[[-17 -27  23 -36  62 -19]
 [  1 -17 -18 -63  48  10]
 [-24 -25  45  -5  51 -33]] --> -19, -24

[-60 -47 -53 -38 -31  34] --> 34, -60

[[ 44 -53  63  50]
 [ 37 -47   7  71]] --> 50, 37

[ 31 -80  24  24  12   4] --> 4, 31

[ 22 -40  -1 -21 -73 -10 -67] --> -67, 22

[[ 34 -44  53  32  30  46]
 [-75  10 -41 -70 -58  38]] --> 46, -75
---
[-45  44  60  11] => -45
[ -3   1  65 -69   3  79] => -3
[-76 -20  33 -80 -60  43] => -76
[ 28  59 -25 -29] => 28
[-12 -76 -28 -41] => -12
[-19   8  66  28 -14 -13] => -19
[-54   4 -11  24  58   2] => -54
---
-0.490,-1.007,-1.749,-1.382,1.626 result: -1.007
0.14,-0.01,-0.03,-0.13,-0.12 result: -0.01
0.03,-0.09,-0.11,0.10,0.18 result: -0.09
-0.074,-0.106,-0.100,0.122,0.187 result: -0.106
17.07,-2.39,-14.05,1.03,1.78 result: -2.39
-17.725,-3.418,1.106,-3.019,11.005 result: -3.418
---
array([[ 39,  23, -47,  52],
       [ 69,  -1, -63,  62],
       [  0,   8, -16,  17]]) -> 39

array([[-19,  12,   5,  12, -61,   2],
       [  8,  27,  32,   9, -60,  18],
       [ -2,   7,   4,   3, -16,   0]]) -> -19

array([[ 80,  34,  17,   2,  54,  30],
       [ 48,  39, -15,   6, -29,  -6],
       [ 41,   5,  -7,  14, -12,   2]]) -> 80

array([[ -2,   4,   6,   4, -43,   2],
       [  9,  67, -65,  26, -11,  21],
       [-11,  44,  64,   8, -39,  -8]]) -> -2

array([[-56,  23, -75, -57],
       [-52, -14,  63, -53],
       [ 38,  45, -48,  37]]) -> -56

array([[ 56, -30, -23, -24,  30,  24],
       [ 19,  32,  68,  35, -43,  -4],
       [ 64,  -8,  36, -22, -27,  17]]) -> 56

array([[-33, -30, -14, -10,  26],
       [ 40,  58,  26, -27, -20],
       [ 32,  43,   9,   0, -16]]) -> -33

array([[ 49,  19,  46, -25, -25,  58],
       [-39, -74, -65,  30, -25, -30],
       [-56,  31, -35,  -1,  31, -38]]) -> 49

array([[ -6,  28,  13,  -6,  43],
       [ 13, -14,  42,  -5,  71],
       [ 61,  -3,  38,  71,  -8]]) -> -6

array([[-10,  -8, -31,  33, -46,  14, -12],
       [ 17,  22, -25,  24, -39,   5,  22],
       [-54, -67,  32,  21, -26,   8, -52]]) -> -10
---
[[ -4  69 -55 -65   8  31  24]
 [ 70 -70 -61  20  11  40   1]] >> 40

[[ 80  -4 -32 -14  -4]
 [  1 -16 -35 -15  44]
 [ 36  20 -40   2  25]] >> -15

[[ -5   1  -4   0   0   2   1]
 [-10  37 -73 -44  23  -3 -56]
 [ -2   2  -4  -1   2  -5   2]] >> -3

[[ -2  17   3 -42 -40  10   7]
 [-16  65  -7 -28 -10  28  15]] >> 28

[[ 19   4  35   9]
 [ 31  62  -1 -22]] >> -1

[[ 33  11 -74 -29  43   8 -67]
 [-30  43 -77  28  20 -28  57]
 [ -6  76  17  67 -20  38  19]] >> -28
---
((-21, 16, 29, -9, -50), (-37, -73, 58, 30, 14)) -> -73
((-61, 7, -3, -2, 4, -14), (-74, 5, 1, 0, 6, -12), (-27, -3, 2, -3, -31, -32)) -> 5
((-67, 7, 15, -12), (65, 14, 22, 24)) -> 14
((3, 56, 49, 52, -6), (9, 74, 68, 67, -9)) -> 74
((4, 65, 75, 73), (2, 63, 74, 67), (4, 8, 73, 67)) -> 63
((36, -12, 15, -23, -6, -7), (54, 32, 60, 5, -19, 12)) -> 32
---
[[-28 -75 -14 -44 -16]
 [  5   5  -4  51  14]
 [-32  17  16 -15   7]] out 7

[[ 24   4  -4   7 -37 -31  30]
 [ 48  19   3   2  -8  19  68]
 [-13 -26   1  -7 -16 -18  44]] out 44

[[-15  66   5  -4   5]
 [  2 -56  41 -55  11]
 [-39  -5 -26 -34  -5]] out -5

[[ 13  30 -25 -51 -46  68]
 [ 25   1 -31 -46  16   3]
 [ -6 -14   4  -4  -7  35]] out 35

[[-29 -25 -66   5  58]
 [ 23  -6  41 -18 -16]
 [  2  33  18  23 -48]] out -48

[[-28 -81   1  28  30  69  11]
 [ 18 -19  -1  -6  42  17  40]
 [  6  26  -1 -35  27 -55 -42]] out -42

[[-16  34  33 -32  33]
 [ 81 -66 -51  12 -14]
 [ -4   1  -4  20 -28]] out -28
---
[[-70  12 -38 -55  24  19  -7]
 [-24 -13 -18 -32   0  -3 -12]
 [ -4  25   0  52   0  37  18]] ==> -3

[[ 63 -56  29  31  22  60  51]
 [ 20 -27 -37 -46 -43  54  -4]] ==> 54

[[ 16   9  -1 -21 -14  -7]
 [ 48  -6  -7  13 -52  22]
 [ 60   9  -6  -6 -43   9]] ==> -52

[[-47 -55  68 -13 -64  46]
 [ 70  69 -80 -45  56 -33]
 [ 67  65 -72 -18  17 -47]] ==> 56

[[ -1  63  -7  18]
 [-70 -59  -7  15]] ==> -7

[[-14  -9  -8  45]
 [ 29  49  73  14]] ==> 73

[[-46 -29  23 -36  35 -11]
 [-64 -14  18 -42  35 -14]
 [-46 -47  -1 -34  24 -11]] ==> 35

[[-42  15  17  45  10]
 [-61  25  15  74   6]] ==> 74

[[ 0 50 18  0]
 [23 60 31 -4]] ==> 31
